[[ -9  -1   0  -2]
 [-46  66  66   3]
 [ -9 -16 -16  -3]
 [  3   1   1   0]
 [  9   1   2   2]
 [ -4   4   3   0]
 [-25   5   4  -3]
 [ -5  -9 -10  -3]
 [  8  -6  -5   2]
 [-11  -1  -3  -3]
 [-17   4   3  -3]
 [-58   2   0 -11]]
:
[[-11   0   2 -58]
 [ -3   3   4 -17]
 [ -3  -3  -1 -11]
 [  2  -5  -6   8]
 [ -3 -10  -9  -5]
 [ -3   4   5 -25]
 [  0   3   4  -4]
 [  2   2   1   9]
 [  0   1   1   3]
 [ -3 -16 -16  -9]
 [  3  66  66 -46]
 [ -2   0  -1  -9]]

[[ 47  12  18  -9 -28  40   3  41   5]
 [-20  -9  43 -53 -32   1  66  14  24]
 [ 44  11  23  -7 -38  13  13  48  -4]]
:
[[ -4  48  13  13 -38  -7  23  11  44]
 [ 24  14  66   1 -32 -53  43  -9 -20]
 [  5  41   3  40 -28  -9  18  12  47]]

[[ 22  22   6  19   2  -2  27  -2 -22]
 [ 16  49  22  -3  40 -53 -12 -43 -65]
 [-17 -29  15   4  -5  15   8  19 -39]
 [ 19  -7  11  12   5  16  15 -24  -5]
 [ 42  23   2   2 -14  15   1  15 -26]
 [  7 -11  41  18  -6  13   0  -5   4]
 [ 24  19  42  37  -2   0  28  -2 -20]
 [-32   1 -46 -22  10 -22  -5   2  20]]
:
[[ 20   2  -5 -22  10 -22 -46   1 -32]
 [-20  -2  28   0  -2  37  42  19  24]
 [  4  -5   0  13  -6  18  41 -11   7]
 [-26  15   1  15 -14   2   2  23  42]
 [ -5 -24  15  16   5  12  11  -7  19]
 [-39  19   8  15  -5   4  15 -29 -17]
 [-65 -43 -12 -53  40  -3  22  49  16]
 [-22  -2  27  -2   2  19   6  22  22]]

[[ 15  17   0  39 -31 -47  25  33  36  -4]
 [-13  -1   7   1   7 -14  10  -6  -1 -30]
 [ -2  10  39 -29  45  33 -25 -45 -22   3]
 [-44 -34   8 -52  31  49 -30 -41 -50 -19]]
:
[[-19 -50 -41 -30  49  31 -52   8 -34 -44]
 [  3 -22 -45 -25  33  45 -29  39  10  -2]
 [-30  -1  -6  10 -14   7   1   7  -1 -13]
 [ -4  36  33  25 -47 -31  39   0  17  15]]

[[-16 -45  18]
 [ 15  40  31]
 [ 37 -44  -7]
 [ 37  42  40]
 [  8  44  51]
 [-38   6   2]
 [-31 -17  36]]
:
[[ 36 -17 -31]
 [  2   6 -38]
 [ 51  44   8]
 [ 40  42  37]
 [ -7 -44  37]
 [ 31  40  15]
 [ 18 -45 -16]]

[[-39  29  32  30  54  23  -1  -1 -41]
 [ -8  44  24  11  14 -12  -4 -28  13]
 [ 19  21   4  -2  -7  -7  20 -22   6]
 [-14  21  -2  60  24  23   4  11 -32]
 [ 47 -23  -2 -44 -15 -28   7   9  36]
 [ 20 -62 -21 -68 -13 -27 -11   9  41]
 [-45  32  34  29   3  15   9 -12  20]
 [-15  25   3  28  -8  47 -23  -9 -39]
 [-35  42   6  44  52  33  25  -6 -24]
 [-28  26 -29  26 -34  27   5  -1  -7]]
:
[[ -7  -1   5  27 -34  26 -29  26 -28]
 [-24  -6  25  33  52  44   6  42 -35]
 [-39  -9 -23  47  -8  28   3  25 -15]
 [ 20 -12   9  15   3  29  34  32 -45]
 [ 41   9 -11 -27 -13 -68 -21 -62  20]
 [ 36   9   7 -28 -15 -44  -2 -23  47]
 [-32  11   4  23  24  60  -2  21 -14]
 [  6 -22  20  -7  -7  -2   4  21  19]
 [ 13 -28  -4 -12  14  11  24  44  -8]
 [-41  -1  -1  23  54  30  32  29 -39]]
